Below are the code and all the weights of a small trained network. Each question names an input and a class and asks about switching units off, where a switched-off unit gives its printed mean instead of its output.

import numpy as np


def w(rows, s, z=0):
    codes = np.array(rows[::2]) - 128.0
    scale = np.full(codes.shape[1], s)
    scale[-1] = z or s
    return codes * scale


def norm(h):
    return h / np.sqrt((h * h).mean(-1, keepdims=True) + 1e-5)


def f(y):
    return y / 2 * (1 + np.tanh(0.7978845608 * (y + 0.044715 * y**3)))


def log_softmax(a):
    a = a - a.max(-1, keepdims=True)
    return a - np.log(np.exp(a).sum(-1, keepdims=True))


def net(x, mask):
    res = np.array(x, float).reshape(1, 3) / 4 @ E
    u = 0
    for l in range(3):
        y = f(norm(res) @ A[l][:, :-1].T + A[l][:, -1])
        res = res + np.where(mask[u : u + 12], y, B[l][:, -1]) @ B[l][:, :-1]
        u += 12
    return log_softmax(norm(res)[-1] @ U[:, :-1].T + U[:, -1])


A, B = {}, {}
E = w([
[86,179,55,157,172,121,180,36,141,151,115,186],'x0',
[189,159,131,176,142,88,76,170,177,155,111,146],'x1',
[118,65,144,158,70,117,144,129,152,180,3,204],'x2',
],0.011)
A[0] = w([
[133,233,194,166,136,91,174,108,253,112,94,131,128],'0.n0',
[65,115,57,48,130,161,144,115,166,118,125,101,143],'0.n1',
[141,79,120,105,124,71,132,118,87,147,190,64,77],'0.n2',
[171,115,108,83,110,101,157,108,168,197,82,157,248],'0.n3',
[60,144,189,184,99,152,162,122,64,125,135,139,77],'0.n4',
[121,70,140,47,92,52,51,162,163,127,108,192,166],'0.n5',
[110,110,186,133,160,132,204,85,69,127,61,126,161],'0.n6',
[94,151,83,169,53,152,167,122,103,86,139,105,54],'0.n7',
[176,122,98,111,111,118,119,133,178,98,115,128,124],'0.n8',
[174,167,112,115,204,205,183,148,156,81,149,101,155],'0.n9',
[88,81,83,76,118,68,209,122,80,72,140,166,92],'0.n10',
[115,141,107,142,180,160,86,151,85,123,128,106,136],'0.n11',
],0.007,0.0016)
B[0] = w([
[116,110,139,32,157,117,111,107,125,172,163,168,210],'0.n0',
[194,75,192,145,129,116,105,120,128,132,161,150,204],'0.n1',
[90,122,115,184,134,93,121,80,111,114,111,135,196],'0.n2',
[142,152,110,156,117,176,122,104,107,120,203,103,220],'0.n3',
[171,194,149,128,124,73,151,150,105,93,136,97,159],'0.n4',
[86,192,163,108,110,162,154,125,53,71,115,52,220],'0.n5',
[102,137,173,125,70,80,112,18,134,154,219,84,212],'0.n6',
[142,126,109,91,112,71,82,184,154,127,108,141,153],'0.n7',
[98,116,180,41,172,143,160,46,95,139,89,82,140],'0.n8',
[133,148,121,173,49,141,81,104,138,153,83,119,253],'0.n9',
[92,104,49,59,156,94,86,127,100,107,52,136,211],'0.n10',
[56,159,79,98,43,187,205,83,225,97,125,1,173],'0.n11',
],0.0067,0.0046)
A[1] = w([
[109,108,128,144,104,154,17,62,192,166,141,132,148],'1.n0',
[86,137,219,83,191,161,48,64,106,160,2,174,88],'1.n1',
[122,65,189,236,83,195,216,122,190,162,86,160,6],'1.n2',
[142,128,111,197,78,98,160,104,72,151,91,197,6],'1.n3',
[54,217,152,195,80,114,214,141,166,144,35,96,218],'1.n4',
[212,190,179,191,242,36,52,145,157,107,88,172,73],'1.n5',
[87,153,97,170,204,40,205,89,204,81,149,138,158],'1.n6',
[128,77,145,73,25,143,218,132,120,137,94,218,172],'1.n7',
[85,118,233,144,79,45,200,172,177,148,59,154,90],'1.n8',
[162,186,172,164,136,91,63,207,165,223,89,171,217],'1.n9',
[128,213,175,195,77,71,192,105,82,114,121,161,68],'1.n10',
[144,107,191,123,80,148,99,128,180,165,168,114,119],'1.n11',
],0.0067,0.0013)
B[1] = w([
[144,100,158,122,144,152,163,127,94,181,86,32,237],'1.n0',
[77,136,101,105,168,132,140,116,111,153,148,107,227],'1.n1',
[163,170,92,107,124,166,153,87,254,117,139,116,168],'1.n2',
[129,174,105,147,141,151,106,171,138,121,146,140,183],'1.n3',
[194,95,136,145,193,81,115,135,130,121,129,75,186],'1.n4',
[87,101,179,81,154,71,139,85,93,47,145,156,205],'1.n5',
[147,100,145,108,74,145,146,215,173,108,96,156,254],'1.n6',
[152,143,79,125,140,110,86,130,175,38,173,73,241],'1.n7',
[112,158,133,177,87,123,82,102,125,136,180,99,193],'1.n8',
[42,144,73,92,136,86,91,84,100,63,188,100,215],'1.n9',
[161,164,115,126,143,122,188,148,134,128,154,98,172],'1.n10',
[136,118,149,134,129,78,80,93,128,178,150,162,181],'1.n11',
],0.0092,0.004)
A[2] = w([
[139,174,148,97,12,143,109,113,89,129,165,97,226],'2.n0',
[141,4,90,120,92,158,142,172,142,61,88,199,101],'2.n1',
[124,126,75,82,144,145,216,125,157,190,119,210,249],'2.n2',
[121,66,154,131,152,63,176,67,46,156,135,94,255],'2.n3',
[211,217,187,144,119,95,58,157,69,50,148,141,252],'2.n4',
[103,83,85,114,188,148,117,112,148,29,172,80,221],'2.n5',
[149,117,174,145,254,147,80,67,130,120,118,98,124],'2.n6',
[137,100,152,145,108,128,86,210,115,126,133,99,133],'2.n7',
[113,193,105,197,105,129,154,131,140,142,157,71,127],'2.n8',
[137,214,152,191,132,128,148,195,101,162,123,179,76],'2.n9',
[96,201,76,111,105,99,182,132,188,132,109,202,252],'2.n10',
[71,142,111,114,175,109,93,85,110,87,128,195,239],'2.n11',
],0.0079,0.00075)
B[2] = w([
[130,160,98,120,195,130,126,153,129,156,144,214,240],'2.n0',
[141,194,104,176,156,144,110,39,194,139,194,129,125],'2.n1',
[127,68,186,194,107,163,139,213,82,180,102,166,185],'2.n2',
[181,56,120,60,192,102,201,119,132,176,106,71,182],'2.n3',
[125,99,114,136,95,153,200,143,84,140,105,184,210],'2.n4',
[113,165,135,179,71,78,85,98,210,107,111,144,254],'2.n5',
[151,87,96,76,125,116,154,47,170,115,112,97,159],'2.n6',
[98,131,131,217,147,147,126,171,128,189,28,152,163],'2.n7',
[156,151,143,169,92,232,77,14,122,177,254,148,194],'2.n8',
[165,145,176,144,129,83,106,138,100,121,166,70,119],'2.n9',
[119,102,191,145,92,157,86,212,79,108,132,140,186],'2.n10',
[132,97,137,127,111,59,96,148,53,109,83,106,176],'2.n11',
],0.008,0.0097)
U = w([
[135,231,97,198,80,161,69,49,182,114,231,100,152],'0',
[93,101,180,174,86,130,105,236,60,135,112,173,171],'1',
[75,95,112,28,127,10,91,69,106,55,140,96,147],'2',
[196,81,128,88,202,159,198,79,107,179,114,76,153],'3',
[171,193,101,85,165,156,159,174,189,66,88,108,6],'4',
[172,155,98,112,207,158,171,185,213,41,120,116,2],'5',
[137,202,135,66,185,167,151,162,182,98,105,116,14],'6',
],0.011,0.0056)

Each question gives the input, the list of numbers given to net, and the class t.
The units are the neurons (one row each of A and B). Each row of codes is followed by its name. A weight is (code - 128) times the scale printed after its matrix; where a second scale follows, it is the last column's (A, B and U).
mask holds one flag per neuron, layer by layer. A switched-off neuron (its flag False) gives its mean, the last column of its row in B, instead of its output. The means were averaged over made-up inputs and are rounded, as every weight is.
A unit's drop is (log p(t) with every unit on - log p(t) with that unit switched off) / (log p(t) with every unit on - log p(t) with every unit switched off).
The circuit of an input: a set's keep is (log p(t) with only the set's units on - log p(t) with every unit switched off) / (log p(t) with every unit on - log p(t) with every unit switched off). Starting from the 12 units with the biggest drops (on a tie, the unit counted first), units are removed one at a time, each time the one whose removal leaves the highest keep (on an exact tie, the one counted first), for as long as the keep stays at least 0.8.
units of the circuit, in order: the units of the circuit, biggest drop first
most important unit: the unit with the biggest drop
top k neurons: the k neurons with the biggest drops, biggest first
top k neurons in layer l: the k neurons of layer l with the biggest drops, biggest first
input [3,-1,3], class 3: top 3 neurons => [0.n6, 0.n3, 1.n0]
input [6,-6,7], class 0: top 2 neurons => [1.n7, 1.n3]
input [3,-7,-5], class 2: most important unit => 0.n10
input [8,-8,-1], class 1: units of the circuit, in order => [2.n2, 1.n6, 2.n10, 0.n5]
input [4,2,2], class 1: top 2 neurons in layer 1 => [1.n6, 1.n4]
input [5,7,8], class 0: top 2 neurons => [1.n2, 0.n3]
input [-8,-4,8], class 0: units of the circuit, in order => [1.n7, 1.n2, 1.n8]
input [-6,7,7], class 0: top 4 neurons => [1.n8, 1.n9, 1.n2, 0.n10]
input [-2,-3,-1], class 3: units of the circuit, in order => [2.n3, 1.n7]
input [-3,3,0], class 3: top 3 neurons => [0.n5, 0.n8, 1.n6]
input [7,-5,-6], class 1: top 2 neurons in layer 1 => [1.n6, 1.n7]
input [-6,7,-6], class 2: units of the circuit, in order => [1.n5, 0.n3]
input [-4,-2,-2], class 1: top 3 neurons => [0.n6, 1.n0, 1.n1]
input [-5,-6,4], class 2: units of the circuit, in order => [1.n7]
input [-3,-1,2], class 3: top 3 neurons => [0.n5, 1.n6, 1.n4]
input [5,-5,2], class 1: top 2 neurons => [2.n2, 1.n6]
input [0,-3,-2], class 3: top 2 neurons => [0.n1, 0.n9]
input [7,-6,-5], class 1: top 2 neurons => [1.n6, 1.n7]
input [6,-6,-5], class 1: top 2 neurons in layer 2 => [2.n10, 2.n2]
input [3,-5,-2], class 2: units of the circuit, in order => [0.n10]
input [0,4,1], class 2: top 2 neurons => [0.n11, 0.n6]
input [-2,3,-3], class 3: top 2 neurons => [0.n11, 1.n7]
input [4,-3,1], class 1: top 4 neurons in layer 1 => [1.n6, 1.n4, 1.n5, 1.n3]
input [0,-8,6], class 2: top 3 neurons => [0.n10, 0.n6, 1.n7]
input [-2,-6,3], class 2: top 2 neurons => [0.n10, 1.n7]
input [-1,-2,1], class 3: top 2 neurons in layer 0 => [0.n6, 0.n4]
input [-1,4,0], class 2: most important unit => 0.n6
input [0,-1,0], class 3: top 2 neurons in layer 2 => [2.n3, 2.n5]
